Below is a small trained network, with its code and all its weights. Each question gives an input and a class and asks what happens when units are switched off, that is, made to give their printed mean instead of their output.

import numpy as np


def w(rows, s, z=0):
    codes = np.array(rows[::2]) - 128.0
    scale = np.full(codes.shape[1], s)
    scale[-1] = z or s
    return codes * scale


def norm(h):
    return h / np.sqrt((h * h).mean(-1, keepdims=True) + 1e-5)


def f(y):
    return y / 2 * (1 + np.tanh(0.7978845608 * (y + 0.044715 * y**3)))


def log_softmax(a):
    a = a - a.max(-1, keepdims=True)
    return a - np.log(np.exp(a).sum(-1, keepdims=True))


def net(x, mask):
    res = np.array(x, float).reshape(1, 2) / 4 @ E
    u = 0
    for l in range(4):
        y = f(norm(res) @ A[l][:, :-1].T + A[l][:, -1])
        res = res + np.where(mask[u : u + 9], y, B[l][:, -1]) @ B[l][:, :-1]
        u += 9
    return log_softmax(norm(res)[-1] @ U[:, :-1].T + U[:, -1])


A, B = {}, {}
E = w([
[67,111,121],'x0',
[122,245,128],'x1',
],0.012)
A[0] = w([
[127,130,179,133],'0.n1',
[131,141,132,66],'0.n2',
[91,120,195,117],'0.n3',
[1,87,102,164],'0.n4',
[15,49,185,140],'0.n5',
[130,144,136,69],'0.n6',
[189,58,138,116],'0.n7',
[127,70,124,4],'0.n8',
[133,145,106,60],'0.n9',
],0.014,0.0018)
B[0] = w([
[136,121,129,129],'0.n1',
[140,130,126,124],'0.n2',
[109,131,130,138],'0.n3',
[4,40,150,244],'0.n4',
[132,205,31,254],'0.n5',
[142,170,115,126],'0.n6',
[211,70,159,216],'0.n7',
[163,194,110,171],'0.n8',
[146,170,129,125],'0.n9',
],0.021,0.0077)
A[1] = w([
[114,97,147,101],'1.n1',
[94,58,135,157],'1.n2',
[88,51,152,121],'1.n3',
[123,117,154,107],'1.n4',
[143,112,93,113],'1.n5',
[156,171,187,125],'1.n6',
[131,123,134,105],'1.n7',
[59,70,107,143],'1.n8',
[8,117,203,3],'1.n9',
],0.016,0.002)
B[1] = w([
[141,104,130,128],'1.n1',
[208,206,88,189],'1.n2',
[184,212,101,179],'1.n3',
[119,88,144,119],'1.n4',
[133,241,59,153],'1.n5',
[149,158,227,185],'1.n6',
[121,133,130,122],'1.n7',
[221,96,219,254],'1.n8',
[2,174,95,241],'1.n9',
],0.015,0.0061)
A[2] = w([
[122,103,112,9],'2.n1',
[121,152,78,104],'2.n2',
[118,105,135,19],'2.n3',
[88,140,115,183],'2.n4',
[137,187,85,115],'2.n5',
[136,132,142,38],'2.n6',
[120,107,112,60],'2.n7',
[5,130,124,176],'2.n8',
[66,103,82,23],'2.n9',
],0.021,0.0014)
B[2] = w([
[129,146,119,126],'2.n1',
[128,96,116,166],'2.n2',
[186,120,99,118],'2.n3',
[253,127,86,168],'2.n4',
[88,71,158,179],'2.n5',
[105,135,145,129],'2.n6',
[121,132,127,128],'2.n7',
[216,234,3,248],'2.n8',
[198,164,144,190],'2.n9',
],0.029,0.011)
A[3] = w([
[99,152,126,46],'3.n1',
[127,77,170,153],'3.n2',
[97,109,5,255],'3.n3',
[156,60,138,166],'3.n4',
[142,150,147,51],'3.n5',
[79,139,131,98],'3.n6',
[120,58,85,194],'3.n7',
[46,40,67,249],'3.n8',
[137,127,100,104],'3.n9',
],0.02,0.0016)
B[3] = w([
[190,119,148,125],'3.n1',
[123,141,70,167],'3.n2',
[72,196,56,254],'3.n3',
[131,48,135,188],'3.n4',
[83,128,164,144],'3.n5',
[201,116,129,127],'3.n6',
[22,186,208,179],'3.n7',
[101,6,53,185],'3.n8',
[150,135,140,152],'3.n9',
],0.023,0.0096)
U = w([
[137,208,213,216],'0',
[205,27,162,142],'1',
[43,75,51,166],'2',
[104,139,124,2],'3',
[162,249,30,176],'4',
],0.019,0.0078)

Each question gives the input, the list of numbers given to net, and the class t.
The units are the neurons (one row each of A and B). Each row of codes is followed by its name. A weight is (code - 128) times the scale printed after its matrix; where a second scale follows, it is the last column's (A, B and U).
mask holds one flag per neuron, layer by layer. A switched-off neuron (its flag False) gives its mean, the last column of its row in B, instead of its output. The means were averaged over made-up inputs and are rounded, as every weight is.
A unit's drop is (log p(t) with every unit on - log p(t) with that unit switched off) / (log p(t) with every unit on - log p(t) with every unit switched off).
unit that matters most: the unit with the biggest drop
k most important neurons: the k neurons with the biggest drops, biggest first
k most important neurons of layer l: the k neurons of layer l with the biggest drops, biggest first
drop when u is switched off: that unit's drop, to one decimal
input [-4,4], class 0: 3 most important neurons => 0.n5; 1.n6; 0.n4
input [-4,-1], class 1: 2 most important neurons => 2.n8; 0.n5
input [-7,6], class 0: 2 most important neurons of layer 0 => 0.n5; 0.n4
input [-1,-5], class 2: unit that matters most => 2.n8
input [-1,1], class 0: 2 most important neurons of layer 3 => 3.n8; 3.n3
input [1,4], class 0: 4 most important neurons => 0.n5; 1.n6; 0.n4; 1.n9
input [1,-3], class 2: 3 most important neurons => 0.n5; 2.n8; 1.n9
input [-3,4], class 0: 3 most important neurons => 0.n5; 1.n6; 0.n4
input [1,7], class 0: 2 most important neurons => 0.n5; 1.n6
input [-8,8], class 0: 3 most important neurons => 0.n5; 0.n4; 2.n8
input [-6,0], class 1: 3 most important neurons => 2.n8; 1.n9; 3.n3
input [-4,2], class 0: 2 most important neurons => 0.n5; 1.n6
input [-5,1], class 0: 4 most important neurons => 0.n5; 0.n4; 2.n8; 0.n7
input [-5,-7], class 1: 2 most important neurons => 2.n8; 0.n7
input [-2,6], class 0: 4 most important neurons => 0.n5; 1.n6; 0.n4; 2.n8
input [-4,-5], class 1: 2 most important neurons => 2.n8; 0.n7
input [-5,2], class 0: 4 most important neurons => 0.n5; 1.n6; 0.n4; 2.n8
input [4,-7], class 2: drop when 2.n8 is switched off => 1.1
input [-7,-8], class 1: drop when 2.n8 is switched off => 0.7
input [5,-6], class 2: drop when 0.n7 is switched off => 1.3
input [0,-1], class 2: drop when 2.n8 is switched off => 0.4
